Below is a small trained network, with its code and all its weights. Each question gives an input and a target symbol and asks what happens when units are switched off, that is, made to give their printed mean instead of their output.

import numpy as np


def w(rows, s, z=0):
    codes = np.array(rows[::2]) - 128.0
    scale = np.full(codes.shape[1], s)
    scale[-1] = z or s
    return codes * scale


def norm(h):
    return h / np.sqrt((h * h).mean(-1, keepdims=True) + 1e-5)


def f(y):
    return np.maximum(y, 0)


def softmax(a):
    e = np.exp(a - a.max(-1, keepdims=True))
    return e / e.sum(-1, keepdims=True)


def log_softmax(a):
    a = a - a.max(-1, keepdims=True)
    return a - np.log(np.exp(a).sum(-1, keepdims=True))


def net(x, mask):
    ids = ['αγδεημστψ'.index(c) for c in x.split()]
    T = len(ids)
    res = E[ids] + P[:T]
    r = norm(res)
    for j in range(3):
        rows = slice(2 * j, 2 * j + 2)
        q, k, v = (r @ M[0][rows].T for M in (Q, K, V))
        z = softmax(np.where(np.tri(T) > 0, q @ k.T / 2**0.5, -1e9)) @ v
        o = O[0][rows]
        res = res + np.where(mask[j], z, o[:, -1]) @ o[:, :-1]
    y = f(norm(res) @ A[0][:, :-1].T + A[0][:, -1])
    res = res + np.where(mask[3:11], y, B[0][:, -1]) @ B[0][:, :-1]
    return log_softmax(norm(res)[-1] @ U[:, :-1].T + U[:, -1])


Q, K, V, O, A, B = {}, {}, {}, {}, {}, {}
E = w([
[99,49,104,105,145,126,140,11,139,157,60,53],'α',
[88,45,94,157,142,79,59,80,159,131,47,88],'γ',
[23,109,140,70,114,119,87,100,116,159,29,64],'δ',
[127,191,128,157,117,92,15,151,92,44,190,43],'ε',
[143,62,138,5,196,128,23,125,85,142,126,139],'η',
[95,84,143,97,221,69,115,62,118,182,124,19],'μ',
[111,183,206,132,94,138,160,74,139,236,33,150],'σ',
[104,57,253,207,156,139,148,118,134,76,107,146],'τ',
[76,144,128,15,118,103,186,116,94,64,139,220],'ψ',
],0.014)
P = w([
[173,103,197,71,143,77,149,223,95,81,4,80],'0',
[178,107,151,126,104,91,113,69,52,112,104,152],'1',
[153,114,161,82,131,98,135,155,166,96,80,99],'2',
[149,106,143,131,117,110,109,76,71,132,117,150],'3',
[152,121,142,102,141,106,127,136,189,102,108,122],'4',
[128,110,135,146,126,118,109,77,81,144,134,146],'5',
[125,123,136,104,151,99,127,141,204,115,121,120],'6',
[111,117,128,156,129,131,116,72,93,152,153,146],'7',
[91,132,127,108,163,101,128,149,214,131,128,112],'8',
[95,127,115,167,132,134,114,81,101,157,170,149],'9',
[77,139,122,119,170,110,133,150,225,136,146,118],'10',
[79,136,108,180,143,144,122,96,107,164,179,149],'11',
[63,150,112,141,208,129,147,159,217,145,143,132],'12',
[58,147,94,193,170,147,128,106,97,170,171,154],'13',
],0.016)
Q[0] = w([
[178,161,141,179,89,117,184,111,41,163,155,143],'H0',
[86,95,183,158,155,90,144,68,74,137,127,146],'H0',
[55,146,172,175,124,83,58,5,36,165,136,146],'H1',
[205,123,172,143,108,107,200,172,118,193,157,124],'H1',
[64,110,131,172,105,124,101,63,35,156,132,130],'H2',
[179,143,107,136,28,180,166,142,99,92,136,186],'H2',
],0.011)
K[0] = w([
[207,189,175,142,91,71,134,153,100,145,7,161],'H0',
[48,119,193,181,92,166,157,128,151,191,73,154],'H0',
[1,159,99,225,169,139,207,152,158,151,183,216],'H1',
[171,109,145,133,50,92,126,166,105,34,17,168],'H1',
[82,206,141,114,251,171,139,147,121,155,223,218],'H2',
[208,127,125,60,108,95,162,165,75,53,57,184],'H2',
],0.0084)
V[0] = w([
[140,161,133,79,122,96,90,169,106,130,159,176],'H0',
[163,103,168,162,74,172,8,158,164,143,138,70],'H0',
[165,158,122,169,83,160,98,115,148,166,69,107],'H1',
[135,123,195,153,106,142,143,129,152,113,106,182],'H1',
[125,93,86,202,102,119,134,107,174,156,134,87],'H2',
[189,147,163,168,128,109,80,143,142,144,148,87],'H2',
],0.011)
O[0] = w([
[22,105,60,114,138,126,55,195,135,94,79,132,2],'H0',
[75,73,207,178,143,169,166,187,113,43,128,118,142],'H0',
[61,221,2,148,129,220,125,137,100,154,87,160,119],'H1',
[75,152,152,128,77,73,119,145,135,156,166,208,99],'H1',
[123,104,104,61,92,79,181,154,86,103,49,161,136],'H2',
[171,237,104,147,183,75,174,228,115,184,122,120,68],'H2',
],0.0095,0.0054)
A[0] = w([
[136,78,191,110,207,74,127,158,161,133,78,52,184],'N0',
[179,84,172,132,120,150,94,55,87,202,177,145,147],'N1',
[129,201,34,35,130,94,105,76,148,116,135,216,249],'N2',
[137,129,182,68,166,84,111,178,240,101,131,111,158],'N3',
[137,172,186,147,63,53,181,130,174,174,151,225,109],'N4',
[166,158,105,50,169,68,136,194,235,122,65,92,53],'N5',
[169,67,80,99,185,169,99,114,116,94,137,81,4],'N6',
[89,161,133,141,175,141,124,129,254,142,80,52,127],'N7',
],0.0089,0.0019)
B[0] = w([
[196,140,88,84,50,180,112,61,134,122,203,148,255],'N0',
[115,144,138,163,132,141,156,249,153,106,135,130,220],'N1',
[84,150,45,104,40,181,111,107,220,160,157,196,167],'N2',
[28,141,93,208,178,222,110,77,54,174,116,158,195],'N3',
[55,92,130,27,143,82,152,149,153,147,132,163,172],'N4',
[87,104,84,197,182,73,188,176,135,147,92,174,193],'N5',
[73,105,92,40,144,93,108,189,164,116,63,71,175],'N6',
[118,180,176,136,163,2,156,179,194,79,147,170,196],'N7',
],0.0089,0.012)
U = w([
[122,192,138,89,158,102,92,51,200,73,118,132,5],'α',
[163,103,88,171,102,79,170,125,97,93,88,183,120],'γ',
[91,59,133,132,209,176,91,112,92,193,44,104,95],'δ',
[159,209,118,166,229,88,137,63,72,185,168,106,197],'ε',
[126,157,102,180,169,173,160,254,197,109,178,74,110],'η',
[218,153,93,46,65,127,167,157,150,116,167,82,203],'μ',
[125,167,46,163,68,183,101,101,122,203,191,167,149],'σ',
[114,128,159,98,92,24,164,242,131,176,147,146,99],'τ',
[161,94,197,193,120,123,98,31,121,152,197,175,169],'ψ',
],0.0063,0.0027)

Each question gives the input, a string of symbols that net reads in full, and the target symbol t.
The units are the heads (2 rows each of Q, K, V and O) and the neurons (one row each of A and B). Each row of codes is followed by its name. A weight is (code - 128) times the scale printed after its matrix; where a second scale follows, it is the last column's (O, A, B and U).
mask holds one flag per unit, heads first, then neurons. A switched-off unit (its flag False) gives its mean, the last column of its rows in O or B, instead of its output. The means were averaged over made-up inputs and are rounded, as every weight is.
A unit's drop is (log p(t) with every unit on - log p(t) with that unit switched off) / (log p(t) with every unit on - log p(t) with every unit switched off).
The circuit of an input: a set's keep is (log p(t) with only the set's units on - log p(t) with every unit switched off) / (log p(t) with every unit on - log p(t) with every unit switched off). Starting from all 11 units, units are removed one at a time, each time the one whose removal leaves the highest keep (on an exact tie, the one counted first), for as long as the keep stays at least 0.8.
circuit, biggest first: the units of the circuit, biggest drop first
top k neurons: the k neurons with the biggest drops, biggest first
which heads matter: for each layer, one digit per head in row order, 1 if its drop is at least 0.15 and else 0, layers parted by /
input γ η δ α, target η: circuit, biggest first => [H2 N1]
input α μ τ δ, target τ: which heads matter => 010
input δ α γ ψ δ ψ τ δ δ α, target δ: top 3 neurons => [N0 N7 N6]
input α δ δ α, target δ: which heads matter => 010
input δ σ η σ, target σ: circuit, biggest first => [H1]
input γ γ σ η δ ψ α μ α γ γ, target γ: circuit, biggest first => [H2 N5]
input σ δ δ, target α: which heads matter => 011
input δ ψ γ τ γ α σ α, target σ: which heads matter => 010
input δ μ ε α, target μ: which heads matter => 001
input σ γ η ψ γ, target γ: which heads matter => 001
input σ γ ψ δ δ γ μ ψ δ μ α δ, target μ: which heads matter => 011
input ε μ τ μ η, target δ: which heads matter => 010
input τ δ δ ε, target ε: top 2 neurons => [N1 N0]
input η α η γ γ δ μ δ μ δ σ σ ψ, target σ: circuit, biggest first => [N2 H0]
input ψ σ δ γ γ δ ψ δ γ γ, target δ: circuit, biggest first => [H1 N0]
input γ δ γ δ ε μ γ α σ δ σ δ α δ, target δ: circuit, biggest first => [H2 N0 N7]
input ψ γ δ α σ ψ σ α ψ μ σ ψ δ γ, target ψ: circuit, biggest first => [H1]
input δ γ δ δ δ δ ψ α δ γ ψ μ δ γ, target μ: which heads matter => 011
input τ δ μ γ, target μ: top 2 neurons => [N3 N0]
input α γ γ τ, target τ: circuit, biggest first => [H1 N4]
input σ η τ α, target τ: circuit, biggest first => [H1 N1]
input ψ ε δ γ, target ε: top 2 neurons => [N2 N1]
input η ε α ε γ γ ψ σ σ η η δ, target η: top 2 neurons => [N1 N3]
input μ δ σ δ ψ, target σ: which heads matter => 000
input γ δ α ψ τ α δ δ ψ δ ε γ, target ε: top 2 neurons => [N1 N2]
